Below is a small trained network, with its code and all its weights. Each question gives an input and a class and asks what happens when units are switched off, that is, made to give their printed mean instead of their output.

import numpy as np


def w(rows, s, z=0):
    codes = np.array(rows[::2]) - 128.0
    scale = np.full(codes.shape[1], s)
    scale[-1] = z or s
    return codes * scale


def f(y):
    return y / 2 * (1 + np.tanh(0.7978845608 * (y + 0.044715 * y**3)))


def log_softmax(a):
    a = a - a.max(-1, keepdims=True)
    return a - np.log(np.exp(a).sum(-1, keepdims=True))


def net(x, mask):
    res = np.array(x, float).reshape(1, 7) / 4 @ E
    y = f(res @ A[0][:, :-1].T + A[0][:, -1])
    res = res + np.where(mask, y, B[0][:, -1]) @ B[0][:, :-1]
    return log_softmax(res[-1] @ U[:, :-1].T + U[:, -1])


A, B = {}, {}
E = w([
[194,72,173,83,55,184,106],'x0',
[104,131,53,254,208,133,194],'x1',
[208,124,116,24,146,142,122],'x2',
[143,75,117,107,124,200,167],'x3',
[183,57,69,158,136,138,138],'x4',
[104,93,56,64,132,112,239],'x5',
[227,135,205,218,149,86,117],'x6',
],0.0068)
A[0] = w([
[231,86,59,145,149,149,189,227],'neuron 1',
[64,146,92,105,208,156,161,247],'neuron 2',
[182,164,180,184,97,134,67,208],'neuron 3',
[128,68,126,84,254,33,161,85],'neuron 4',
[230,121,137,174,110,81,99,249],'neuron 5',
[110,168,126,133,33,127,129,223],'neuron 6',
[25,151,147,105,142,140,128,148],'neuron 7',
[127,101,166,34,143,132,138,121],'neuron 8',
[132,144,82,60,177,168,165,190],'neuron 9',
[138,150,160,152,60,106,169,49],'neuron 10',
[36,93,92,56,172,142,149,164],'neuron 11',
[143,175,148,83,220,134,247,250],'neuron 12',
[94,93,88,126,87,11,104,163],'neuron 13',
[60,173,103,172,101,146,190,96],'neuron 14',
[137,152,182,159,115,61,17,194],'neuron 15',
[189,68,127,128,108,146,159,234],'neuron 16',
],0.0072,0.0017)
B[0] = w([
[85,18,79,211,187,185,165,243],'neuron 1',
[133,121,118,157,137,159,54,226],'neuron 2',
[124,102,178,130,119,146,216,236],'neuron 3',
[197,83,95,87,197,137,143,192],'neuron 4',
[26,52,131,78,152,90,254,223],'neuron 5',
[39,172,185,80,137,90,84,169],'neuron 6',
[170,214,131,173,37,123,97,185],'neuron 7',
[180,75,222,183,132,172,98,207],'neuron 8',
[143,77,69,122,216,192,62,220],'neuron 9',
[125,221,179,124,176,131,194,132],'neuron 10',
[81,133,89,88,117,146,69,235],'neuron 11',
[147,77,124,151,189,110,28,233],'neuron 12',
[109,158,149,33,250,117,135,154],'neuron 13',
[120,172,138,192,144,78,72,181],'neuron 14',
[90,161,162,53,158,87,207,253],'neuron 15',
[86,23,131,187,198,136,102,198],'neuron 16',
],0.005,0.0053)
U = w([
[133,48,93,164,150,114,110,203],'0',
[115,145,128,126,82,164,115,6],'1',
[200,108,166,109,130,134,135,64],'2',
[71,203,222,97,89,46,98,212],'3',
[144,160,138,164,53,111,149,6],'4',
[73,62,133,241,106,163,170,247],'5',
[91,198,93,225,88,96,3,12],'6',
],0.006,0.0017)

Each question gives the input, the list of numbers given to net, and the class t.
The units are the neurons (one row each of A and B). Each row of codes is followed by its name. A weight is (code - 128) times the scale printed after its matrix; where a second scale follows, it is the last column's (A, B and U).
mask holds one flag per neuron, in row order. A switched-off neuron (its flag False) gives its mean, the last column of its row in B, instead of its output. The means were averaged over made-up inputs and are rounded, as every weight is.
A unit's drop is (log p(t) with every unit on - log p(t) with that unit switched off) / (log p(t) with every unit on - log p(t) with every unit switched off).
The circuit of an input: a set's keep is (log p(t) with only the set's units on - log p(t) with every unit switched off) / (log p(t) with every unit on - log p(t) with every unit switched off). Starting from the 12 units with the biggest drops (on a tie, the unit counted first), units are removed one at a time, each time the one whose removal leaves the highest keep (on an exact tie, the one counted first), for as long as the keep stays at least 0.8.
circuit, biggest first: the units of the circuit, biggest drop first
most important unit: the unit with the biggest drop
k most important neurons: the k neurons with the biggest drops, biggest first
drop when u is switched off: that unit's drop, to one decimal
input [7,-3,-8,-6,1,0,-8], class 3: 2 most important neurons	(neuron 6; neuron 1)
input [-1,3,3,-8,0,-8,-1], class 3: circuit, biggest first	(neuron 15; neuron 1; neuron 9)
input [1,0,-4,-6,-4,-7,5], class 3: most important unit	neuron 15
input [4,-7,2,0,4,-8,0], class 3: 3 most important neurons	(neuron 15; neuron 1; neuron 9)
input [-4,-2,-6,-5,4,4,1], class 3: circuit, biggest first	(neuron 1; neuron 13; neuron 9)
input [6,4,2,-7,-4,-8,-4], class 3: 2 most important neurons	(neuron 15; neuron 1)
input [-1,2,1,-8,0,-4,6], class 3: 2 most important neurons	(neuron 15; neuron 1)
input [2,6,2,5,-3,0,-5], class 6: 2 most important neurons	(neuron 5; neuron 3)
input [8,-8,3,1,6,4,8], class 5: drop when neuron 16 is switched off	0.2
input [-6,-3,8,4,-8,-4,-8], class 6: drop when neuron 1 is switched off	0.0
input [-6,-4,-3,6,-1,1,-7], class 6: drop when neuron 3 is switched off	0.1
